In the rows, zero is written as 128.
Each row of numbers belongs to one of the things below and depends on some of the facts about them. Some rows are named. Which thing is each other row?

How the things are related:
Ψ (each to the one after it):
brodrul > nistoral > gigrer > skugril > briflen > tasegruk > zoskon > trasodol
drabrik > fovas
dratum > feplol > vegril > skuzok
flagreskan > tebi > plepe > brigre > pabres
flapun > gograr
flogror > trular > drebre > flotrun > testafak > stafuvil > lumifo > biflok > kogo
floklil > notu > skadral > gukam > duso > tridra > dadom
gabi > plegakla
gonek > trefen
grebre > flegas > skili > vomok > samur
greple > budrater > devavur > skupelun > numu
grudrus > plizos
gustal > teno
klaple > klagan > busku > plegrun
lidro > bafoges
piflar > riban
pleli > stirel > dolu
plosa > briplus > skistum
ronus > skuvar > flutron > satir
sigrur > pidrol > zarugak > fito
skadrik > dudek > sabu
skigran > triflas > pavan
staza > dradris > treskubrok > bobras > fletem > sulil > databil
stedofus > plutrigrim > fiklemin > sokli > brepe > zezer > koser > galik > bredos
sustum > nusir > plaplim > plokla
tatrir > mupeso > plemos
voflik > flomel > bridrus > klilum > skeklis > tresur > klatir > kestal > logrek > gradrol
zeklum > truvul > sotro > tratos > fisopom > flali
ξ nusir <- bafoges,lidro
ξ dudek <- bageflem
ξ feplum <- biflok,drebre,flogror,flotrun,kogo,lumifo,stafuvil,testafak,trular
ξ bega <- bobras,databil,dradris,fletem,staza,sulil,treskubrok
ξ klate <- bredos,brepe,fiklemin,galik,koser,plutrigrim,sokli,stedofus,zezer
ξ gigrer <- bridrus,flomel,gradrol,kestal,klatir,klilum,logrek,skeklis,tresur,voflik
ξ buder <- briflen,brodrul,gigrer,nistoral,skugril,tasegruk,trasodol,zoskon
ξ trefen <- brigre,flagreskan,pabres,plepe,tebi
ξ novil <- briplus,plosa,skistum
ξ plosa <- budrater,devavur,greple,numu,skupelun
ξ plaplim <- busku,klagan,klaple,plegrun
ξ flastis <- dadom,duso,floklil,gukam,notu,skadral,tridra
ξ vegril <- dolu,pleli,stirel
ξ skadrik <- drabrik,fovas
ξ skiklum <- dratum,feplol,skuzok,vegril
ξ ganuk <- dudek,sabu,skadrik
ξ satir <- fisopom,flali,sotro,tratos,truvul,zeklum
ξ brovum <- fito,pidrol,sigrur,zarugak
ξ feplol <- flapun,gograr
ξ plemos <- flegas,grebre,samur,skili,vomok
ξ duso <- flotozek
ξ skugril <- flutron,ronus,satir,skuvar
ξ skuzok <- gabi,plegakla
ξ brosi <- gonek,trefen
ξ dadom <- grudras
ξ stodre <- grudrus,plizos
ξ kezol <- gruskam
ξ sigrur <- gustal,teno
ξ basak <- mupeso,plemos,tatrir
ξ stofu <- nusir,plaplim,plokla,sustum
ξ skistum <- pavan,skigran,triflas
ξ plizos <- piflar,riban
ξ feflu <- skovam
ζ 598 <- bafoges,brigre,brodrul,dolu,dradris,flegas,gradrol,grebre,kestal,klatir,logrek,pleli,samur,skeklis,teno,voflik
ζ 420 <- bageflem,bridrus,fisopom,floklil,flomel,gonek,gukam,klilum,koser,notu,piflar,plutrigrim,riban,skadral,skili,tratos,treskubrok,tridra,vomok
ζ 761 <- biflok,brepe,dratum,fito,klagan,mupeso,pavan,pidrol,plegrun,sabu,stafuvil,tatrir,zarugak
ζ 107 <- bobras,busku,databil,devavur,fletem,flutron,greple,gruskam,nistoral,ronus,skigran,skupelun,skuvar
ζ 154 <- bredos,fiklemin,flapun,galik,klaple,plokla,sokli,stedofus,zezer
ζ 791 <- briflen,budrater,drabrik,flagreskan,flali,gabi,gograr,grudras,grudrus,gustal,lidro,numu,pabres,plegakla,plepe,sotro,stirel,tebi,trasodol,triflas,truvul,zeklum,zoskon
ζ 651 <- briplus,drebre,flogror,flotozek,flotrun,fovas,kogo,lumifo,skovam,staza,sulil,testafak,tresur,trular
[bafoges,bredos,brepe,briflen,briplus,buder,databil,dratum,flagreskan,flutron,galik,grebre,grudras,kestal,kezol,klagan,klatir,mupeso,numu,nusir,pidrol,plokla,plosa,riban,satir,sigrur,skili,sotro,sustum,trasodol,trular,voflik,vomok] α 663
[bageflem,basak,biflok,bridrus,brigre,brosi,dolu,feplum,fiklemin,floklil,gograr,greple,gruskam,kogo,koser,pleli,plutrigrim,skadral,skigran,skiklum,skupelun,skuzok,stedofus,stirel,stofu,sulil,teno,treskubrok,triflas,vegril] α 129
[bega,dadom,devavur,drabrik,drebre,dudek,fisopom,flali,flastis,fletem,flomel,flotrun,ganuk,gustal,klaple,nistoral,notu,novil,pavan,plaplim,plegrun,plizos,sabu,skadrik,skeklis,skistum,skovam,skugril,skuvar,stodre,tebi,testafak,trefen,tridra,truvul,zoskon] α 582
[bobras,brodrul,brovum,budrater,busku,dradris,duso,feflu,feplol,fito,flapun,flegas,flogror,flotozek,fovas,gabi,gigrer,gonek,gradrol,grudrus,gukam,klate,klilum,lidro,logrek,lumifo,pabres,piflar,plegakla,plemos,plepe,ronus,samur,sokli,stafuvil,staza,tasegruk,tatrir,tratos,tresur,zarugak,zeklum,zezer] α 430

Some rows with their names:
[114 127 178 116 112 124 188 130 135 114 135 138  90 162  99 109 127 133
 124 118 102 136 135  63 124 133 131 136 123 188 172 142 135 107 132]: flomel
[ 71 139 178 115 104 135 148 121 147  99 132 131 104 174 113 114 104 131
 109 123 124 137 141  89 127 119 137 142 151 126 161 122 129 145 125]: tebi
[117 138 159 125 111 121 136  69 139  83 167  86  79 115 129 146 117 107
 159 134 138 151 142 135 146 117 102  81 162 134 102  99 133 146 121]: bredos
[114 171 125 121 109  75 147  55 163  91 150  94 140 109 115 141 108 136
 156 146 103 160 143 135 120 129 122  65  83 138  91 117 133 151 130]: biflok
[112 122 121 123  97 156 118 127 135 122 103 116 149 127 138 111 132 144
  99 134 101  93 125 204 127 128 101 119 186  78  74 138 117 133 152]: feplol
[125 144 172 124 153 126 118 133 113 104  78 159 135 121 113 139 127 133
  77 126 110 133 136 174 116 125 133 160 146  55 139 138 136 163 143]: staza
[130 164  97 115  94 151  96 111 138 110 105 119 160 132 123 111 133 134
 124 146 120  99 132 200 122 113  78  74 156  96  89 156 121 128 156]: skuzok
[ 83 169 132 122 114  69 114  86 156 105 136  75 151 148 102 134 112 130
 138 154  89 112 132 118 120 121 127 126  76 146 122 147 130 139 139]: fito
[133 222 123 125 143  81 115  84 134 106  67 142 183 132 113 129 120 149
  82 140 110 141 159 118 100 128 116  84 111 101 116 175 136 111 147]: fletem
[ 97 110 156 113  98 153 139 125 160 110 143 128  96 169 112 114 123 135
 124 133 124 128 131 152 134 115 122 123 152 113 120 126 120 167 134]: teno
[163 148 113 120 105 143 148 124 124 119 108 129 140 134 105  97 143 127
 129 129 117 100 132 106 127 130  76  70 155 167 105 168 133  73 158]: skugril
[130  74 195 122 123 101 188 146 120 101 152 138  63 129  91 127 142 112
 163 121  88 124 120  92 126 138 136 186 124 194 186 142 146 112 138]: zeklum
[105  85 136 112 128 121 159 105 164  95 128 153 106 176  94 112 120 124
 112 137 144 129 130  77 144 111 172 167 121 134 135 100 116 198 129]: triflas
[162 178 146 118 144 115 121  80 113  91  85 154 119  99 135 152 119 125
 102 135 137 177 149 178 111 129 100  75 130  84  81 105 145 128 134]: kogo
[124 134 115 127 111 143 122 110 138 116 102 118 150 119 127 117 133 132
 108 137 110  95 125 191 133 124 102 101 170  83  70 143 122 135 156]: brovum
[160 128 111 125 173  81 150 114 155 110  63 171 212 116  86 117 125 152
  59 135 107 135 131 114 117 119 175 132  80  64 114 129 120 197 150]: greple
[122 155 106 125 100 155 125 116 139 106  99 128 169 129 122  98 125 138
 104 126 121 106 135 145 131 122  94  68 179  92  96 146 122 118 154]: flastis
[124 132 113 131 103 151 131 136 136 102 112 119 177 102 121 104 135 140
 107 122  99  95 124 198 125 121 106 112 191  64 102 145 117 149 153]: sustum
[ 75 135 160 109  93 142 142 126 143  93 146 130  95 166 121 122 111 127
 128 134 118 134 137 155 119 120 131 161 146 119 150 120 128 167 123]: gograr

Which thing is each row?
No name comes twice in this set of rows, the named rows included.
[160 131 164 129 154  76 170 140 124 123  82 143 166  88  99 132 144 141
  95 125  58 123 131 144  96 146 136 150  81 123 140 159 145 109 150]  ronus
[ 92 143 158 119 111 127 130 107 139  86 148 110  97 152 112 130 115 115
 126 137 122 128 138 126 125 114 131 153 143 130 146 123 127 156 128]  grudras
[181 178 145 116 144  81 157 122 112 130  80 113 156 121 104 122 148 136
  80 139  73 121 135 130  90 136 113 137  61 157 148 147 136  83 146]  flutron
[117 145 123 121 108 143 103 113 134 125 106  97 154 137 127 116 131 137
 102 140 109  91 123 193 131 118  85  94 156  79  85 139 120 126 153]  plemos
[136 131  97 130 114 148 146 107 151 109  90 141 172 131 111  95 126 136
 102 125 129 102 133 107 144 120 106  68 179  91  81 136 114 138 156]  novil
[122 140 156 118 117  95 133  98 131  93 148 118  74 157 107 134 132 106
 156 140 125 130 143  95 119 119 122 145 132 200 153 153 138 116 132]  briflen
[133 133 168 105 114 110 163 127 136 113 145 115  79 159  96 120 134 121
 139 134 107 131 128 103 121 124 115 135  90 194 164 130 137 113 134]  bridrus
[ 94 148 154 109  91 150 111 120 145 108 149  93 113 168 111 123 118 129
 137 136 123 123 128 168 132 111  94 106 145 121 127 122 124 149 135]  dolu
[140 189 130 117 137 101 129 104 138 112  72 141 187 117 117 132 120 149
  77 141  92 138 147 164  93 127 127 113  84  81 114 145 131 142 144]  gruskam
[142 129 164 120 112  94 183 105 123  87 149 146  50 143  99 124 137 105
 182 127 121 143 147  37 127 138 114 117 130 248 157 159 147  65 138]  flali
[ 88 113 180 118 106 146 144 137 154  89 161 133  99 155  97 125 115 128
 145 121 130 139 126 147 137 110 133 134 162 108 155 121 128 186 131]  stedofus
[181 129 118 121 109 129 145 127 122 121 111 108 121 117 111 105 163 120
 140 137 101  93 123 144 122 130  83  96 143 182 113 169 130  72 158]  satir
[168 157  94 118 171  76 123  80 151 113  56 145 197 142  91 124 130 136
  70 155 124 134 136  92 116 109 156 113  61 100  91 139 122 164 151]  skupelun
[ 84 132 165 118 116 127 100 104 140 104 155  90  83 172 107 140 118 112
 148 142 134 118 130 126 144 108 104 135 148 139 127 133 130 149 135]  sokli

Now the same things, written a new way:
Known rows:
[ 65 101 175 232 115 128 151 117 141 166 179 160 128 125  61 110 146 156
 162 114 178 134 113 120 123 108 109 112 123 122 133  47 111 150 137 101
 125  80 174 112 114 158 207 132  66 164  89 102  93 104 126]: greple
[112 120 145 170  95 150 139 123 125 154 151 124 123 134 119 133 149 117
 148 125 140 118 139 124 103 102 150  92  96 133 166 100 118 100 130 122
 131 119 162 110 147 150 137 125 135 143  94  63  92 139 117]: staza
[113 121 118 112 119 110 134 123 114 130 145 108 124  99 187 112 121 131
 119  98 101 110 135  91 158 162 149 192 123 143 120 136 119 128 107 163
 177 160 117 161  86  55  86 103 147 127 160 120  83 181 145]: plegakla
[ 73  82 165 172 103 107 161 108 149 176 192 162 132 124  71 118 148 149
 149 114 156 123  83  97 129  99  89 148 138 127 115  85 134 151 118 118
 140 112 153 117  86 140 181 155  68 167 113 116  93 126 146]: skupelun
[ 89 111 138 147 122 116 146 121 162 183 178 139 133  93 129 115 118 165
 131  93 109 134 103  68 159  91 140 150 131 146  82 118 132 151  96 137
 141 110 132 112  97 106 146 145  84 165 150 146 115 159 157]: dolu
[113  94 137  50 119 132 157 133 123 126 145 142 131 120 135 123 158 133
 125 115 130 137 105 114 139 103 128 141 130 141  74 150 125 115 103 113
 135 155 101 131 105 107 114 168 125 109 126 134 127 167 144]: plemos
[ 93 112 151 124 121 146 158 142 139 137 138 123 121 112 131 110 153 175
 111 110 135 131 132 116 140 114 164 115 123 144  76 134 111 124 132 117
 135 127 103 121 117 114 129 150 118 109 103 116 134 179 132]: skiklum
[122 120  86 138 108 141 159 125 104 121 123 136 138  91 115 145 114 183
 145 147 107 114 127  85 139 118 143 151 130 163 106 117 180 115  91 168
 144 158 115 120 162 136 137 132 104 123 142 147 112 170 140]: galik
[ 67 105 172 229 111 121 148 119 147 176 176 156 129 125  67 109 148 149
 155 112 170 137 119 117 127 106 113 106 123 125 133  55 108 148 135 100
 126  78 175 112 114 156 201 135  66 163  92 106  97 114 124]: skigran
[119  90 154 114 140 152 138 130 127 112 130 137 136 109 125 125 147 138
 142 119 150 133 117 133 132 108 133 138 127 128  82 152 101 118 123 131
 127 159  88 114 104 109 143 167 114 122 103 130 124 173 136]: tasegruk
[104 113 142 158  79 147 137 126 155 144 161 136 116 137 129 121 154 133
 135 131 155 121 138 142 123 107 131 108 112 126 129 101 124 119 124 109
 149 131 155 119 121 155 121 155 111 151 101  89 104 159 132]: skadral
[115  88 127  27 131 132 160 127 112 120 157 152 127 120 138 134 153 118
 121 129 123 145  94 126 107 112 135 137 140 145  71 151 115 108 114 140
 138 155  76 125  79  94 137 166 132 108 118 136 116 145 140]: plizos
[ 91 109 141 104 117 138 151 133 119 122 138 147 134 118 111 126 148 153
 118 133 141 144 131 123 152 129 139 117 136 149  95 119 115 124 134 123
 130 142 109 124 125 138 147 154 113 118  98 127 137 177 127]: kezol
[121 141  98 204 122 171 147 138 108 120 102 130 132  92  99 129 117 191
 159 134 139 127 160 103 122 124 160 124 104 154 124  80 152 111 106 133
 134 112 139 110 190 143 149 108 108 117 120 123 102 140 114]: stedofus
[130  96 125  14 133 134 150 131  97 113 146 167 141 126 129 145 154  86
 139 135 133 167 106 141 122 110 124 111 129 145  94 132 100 104 113 111
 126 140  97 126 104 117 137 165 139  97 117 138 122 131 129]: plaplim
[135 109 110 101 140 117 110 116  88 106 140 130 130  95 179 134 102  88
 149 122 113 129 133 121 143 167 133 188 124 130 139 131  97 116 108 187
 175 170 103 146  74  56 117 117 143 136 148 130  75 157 139]: zoskon
[120 113 127 116 103 140 141 120 113 152 169 132 116 136 136 149 144  91
 145 136 125 124 115 127  80 103 150  98 106 130 154 116 119  95 127 152
 134 126 139 110 118 137 144 127 141 136 100  74  87 125 120]: drebre
[121 114 123 110  98 134 145 115 113 150 172 136 119 132 133 151 143  89
 141 136 116 121 111 124  82 104 147 102 109 136 150 121 121  90 122 147
 136 131 129 115 111 130 138 136 144 139 102  79  85 128 126]: flotrun
[102  96 143  88 135 137 165 128  93 115 144 160 118 119 107 122 154 133
 134 128 153 143 103 147  85 138 125 127 136 137  87 109 110 109 133 132
 141 131  91 131  80  99 174 142 128  98  94 126 100 123 125]: novil

Name these rows:
No name comes twice in this set of rows, the named rows included.
[111 135 121 166 128 128 118 133  91 118 119 125 129 106 158 111 121 121
 146 109 141 137 177 126 157 181 149 150 107 134 154  78  93 127 122 129
 158 121 152 156 123  84 121  87 141 119 131 105  73 144 110]  grudrus
[ 96 115 141 116 121 143 146 140 109 117 119 157 143 117 101 126 152 140
 132 140 153 161 152 141 156 138 141  85 127 148 113  95  98 124 145 101
 116 117 128 125 154 164 151 143 116 102  89 124 139 157 111]  sustum
[109 117 119 155 128 118 111 123 100 107 121 120 137  96 152 128 106 129
 145 129 131 121 166 112 190 181 136 181 131 133 151 112 102 137 130 173
 165 169 128 146 116  96 118 111 121 146 130 128  93 193 131]  briflen
[100 101 134 132 123 112 144 116 144 172 170 153 144 101 105 122 122 145
 149 107 124 139  96  77 170  94 111 161 136 140  94 107 132 150  91 126
 135 122 138 119 109 118 148 151  76 157 156 154 110 143 154]  teno
[115 108 141 130  93 136 147 121 128 151 165 125 124 134 121 137 154 113
 140 124 131 109 120 112 109  97 140 121 111 136 148 124 131 100 121 132
 131 140 145 119 129 139 124 143 128 140 107  78  95 152 132]  flotozek
[100 116 149 213 152 144 111 124 137 157 152 150 142  91 106 120 105 137
 171 111 155 154 132 111 141 100 141 122 109 128 124  74  85 145 118 128
 127  82 150  93 131 123 195 134  78 159 117 138 103 115 119]  brodrul
[107 110 129 132  67 138 138 119 145 148 164 148 118 136 135 133 150 130
 120 147 142 122 137 137 138 117 133 101 126 131 133 105 131 119 122 130
 153 141 147 121 117 161 122 162 105 158 103  93 117 168 135]  skili
[101 128 110 139 113 111 125 127  91 125 129 130 136 106 150 122 119 133
 128 126 115 131 169 107 188 189 137 168 131 148 154 101 114 133 122 156
 166 148 140 158 123  96 105 101 130 126 139 122  91 177 126]  grudras
[108  90 129 101  61 125 147 112 150 140 177 141 121 136 140 132 150 134
 117 146 126 112 112 125 134 108 119 129 139 132 120 129 144 120 115 147
 159 170 129 124  98 149 115 177 101 167 107 106 116 183 153]  riban
[113 118 126 177 133 127 103 122  98 104 117 122 138  93 155 131 102 126
 151 131 131 125 175 121 183 184 132 177 124 133 160 103  91 137 138 180
 164 169 129 141 119 100 123 114 115 149 124 131  93 183 126]  sotro

